Below are the code and all the weights of a small trained network. Each question names an input and a class and asks about switching units off, where a switched-off unit gives its printed mean instead of its output.

import numpy as np


def w(rows, s, z=0):
    codes = np.array(rows[::2]) - 128.0
    scale = np.full(codes.shape[1], s)
    scale[-1] = z or s
    return codes * scale


def f(y):
    return y / 2 * (1 + np.tanh(0.7978845608 * (y + 0.044715 * y**3)))


def log_softmax(a):
    a = a - a.max(-1, keepdims=True)
    return a - np.log(np.exp(a).sum(-1, keepdims=True))


def net(x, mask):
    res = np.array(x, float).reshape(1, 8) / 4 @ E
    y = f(res @ A[0][:, :-1].T + A[0][:, -1])
    res = res + np.where(mask, y, B[0][:, -1]) @ B[0][:, :-1]
    return log_softmax(res[-1] @ U[:, :-1].T + U[:, -1])


A, B = {}, {}
E = w([
[136,44,29,224,83],'x0',
[56,66,228,212,61],'x1',
[49,46,120,97,255],'x2',
[57,134,80,7,52],'x3',
[128,126,127,128,130],'x4',
[129,130,129,130,130],'x5',
[131,124,125,127,124],'x6',
[126,131,129,129,127],'x7',
],0.0066)
A[0] = w([
[135,86,43,167,105,145],'N1',
[83,48,176,137,62,90],'N2',
[104,32,40,166,108,252],'N3',
[146,151,29,107,187,140],'N4',
[159,173,60,135,181,147],'N5',
[120,134,75,197,134,179],'N6',
[125,170,154,193,144,171],'N7',
[86,115,204,134,114,160],'N8',
[100,99,163,26,76,118],'N9',
[188,92,83,121,112,91],'N10',
[90,133,106,84,110,47],'N11',
[164,157,62,83,160,146],'N12',
[135,146,198,79,149,149],'N13',
[188,176,154,138,36,44],'N14',
[183,140,171,94,157,120],'N15',
[183,122,167,155,179,167],'N16',
[211,159,69,96,137,98],'N17',
[98,205,93,147,88,35],'N18',
[54,133,164,164,87,117],'N19',
[86,122,173,170,110,110],'N20',
[222,81,151,152,171,134],'N21',
[128,95,214,189,110,225],'N22',
[167,110,161,43,155,51],'N23',
[161,197,115,198,152,175],'N24',
[44,91,86,125,177,64],'N25',
[49,87,108,126,191,90],'N26',
[35,153,59,98,69,95],'N27',
[32,109,149,102,228,201],'N28',
[147,157,128,135,24,126],'N29',
[2,163,23,94,62,98],'N30',
],0.0098,0.0036)
B[0] = w([
[105,193,192,168,80,198],'N1',
[189,84,150,92,139,187],'N2',
[119,192,165,118,58,254],'N3',
[165,67,139,133,48,198],'N4',
[124,23,224,107,65,182],'N5',
[64,154,132,159,102,182],'N6',
[120,162,75,99,162,165],'N7',
[133,101,161,96,95,171],'N8',
[65,100,117,184,155,177],'N9',
[120,125,149,135,151,150],'N10',
[157,76,124,166,184,138],'N11',
[117,85,185,119,118,187],'N12',
[114,198,186,152,106,167],'N13',
[197,171,55,144,159,181],'N14',
[63,103,178,192,119,153],'N15',
[61,122,86,120,161,177],'N16',
[152,74,155,82,122,181],'N17',
[197,132,56,134,207,137],'N18',
[183,45,136,76,119,169],'N19',
[144,77,123,89,152,160],'N20',
[61,96,48,118,172,179],'N21',
[106,98,135,84,121,213],'N22',
[146,131,151,144,121,149],'N23',
[74,110,69,89,169,180],'N24',
[190,186,85,111,189,176],'N25',
[254,178,68,121,132,187],'N26',
[83,133,101,175,207,180],'N27',
[176,189,77,131,72,229],'N28',
[160,132,62,106,130,188],'N29',
[62,87,136,153,200,205],'N30',
],0.0068,0.0087)
U = w([
[95,130,79,59,76,254],'0',
[197,2,163,71,77,30],'1',
[241,203,13,92,129,17],'2',
[22,79,84,218,233,40],'3',
[110,151,118,103,68,182],'4',
[152,135,162,184,96,189],'5',
[104,222,221,210,45,101],'6',
],0.0077,0.0057)

Each question gives the input, the list of numbers given to net, and the class t.
The units are the neurons (one row each of A and B). Each row of codes is followed by its name. A weight is (code - 128) times the scale printed after its matrix; where a second scale follows, it is the last column's (A, B and U).
mask holds one flag per neuron, in row order. A switched-off neuron (its flag False) gives its mean, the last column of its row in B, instead of its output. The means were averaged over made-up inputs and are rounded, as every weight is.
A unit's drop is (log p(t) with every unit on - log p(t) with that unit switched off) / (log p(t) with every unit on - log p(t) with every unit switched off).
The circuit of an input: a set's keep is (log p(t) with only the set's units on - log p(t) with every unit switched off) / (log p(t) with every unit on - log p(t) with every unit switched off). Starting from the 12 units with the biggest drops (on a tie, the unit counted first), units are removed one at a time, each time the one whose removal leaves the highest keep (on an exact tie, the one counted first), for as long as the keep stays at least 0.8.
units of the circuit, in order: the units of the circuit, biggest drop first
unit that matters most: the unit with the biggest drop
top k neurons: the k neurons with the biggest drops, biggest first
drop when u is switched off: that unit's drop, to one decimal
input [8,-5,-6,-3,-1,-6,5,7], class 6: units of the circuit, in order => (N1)
input [5,7,4,-3,-2,8,5,1], class 1: units of the circuit, in order => (N2, N19)
input [-8,4,8,-2,-7,-7,-7,5], class 2: top 2 neurons => (N28, N26)
input [3,3,7,6,-4,-6,7,4], class 2: units of the circuit, in order => (N26, N25)
input [8,-7,6,-3,5,-2,2,-7], class 6: units of the circuit, in order => (N1, N3)
input [-1,-8,7,3,-7,-8,3,0], class 1: units of the circuit, in order => (N5, N4)
input [-3,8,-1,6,-7,-6,0,8], class 1: units of the circuit, in order => (N19, N2)
input [-3,2,6,7,-2,7,5,-6], class 3: units of the circuit, in order => (N9, N30)
input [8,8,-7,-8,-1,1,-5,-5], class 1: top 3 neurons => (N19, N2, N22)
input [0,-6,6,8,2,7,-3,3], class 3: top 3 neurons => (N30, N27, N9)
input [7,-2,8,-8,-5,-8,-1,-2], class 2: top 3 neurons => (N26, N25, N28)
input [0,8,-7,-4,-8,-5,-4,-7], class 0: top 2 neurons => (N7, N5)
input [4,-1,-8,-1,1,7,0,-5], class 2: top 2 neurons => (N14, N29)
input [4,-7,-7,-6,6,-4,1,2], class 1: top 2 neurons => (N5, N17)
input [7,6,5,0,-5,-4,5,-6], class 6: units of the circuit, in order => (N3)
input [-8,8,3,8,2,6,6,7], class 1: top 3 neurons => (N19, N2, N8)
input [-8,-5,1,3,-6,8,-8,-5], class 5: top 2 neurons => (N3, N1)
input [-5,1,-6,8,1,5,-3,-6], class 3: top 3 neurons => (N9, N30, N27)
input [7,-3,8,0,-5,6,-8,5], class 2: top 3 neurons => (N26, N25, N28)
input [-8,0,-1,4,1,-4,4,0], class 6: unit that matters most => N13
input [-1,3,7,-5,5,-7,-1,0], class 2: drop when N26 is switched off => 0.2
input [-6,6,-8,-1,8,-1,3,8], class 0: drop when N25 is switched off => 0.1
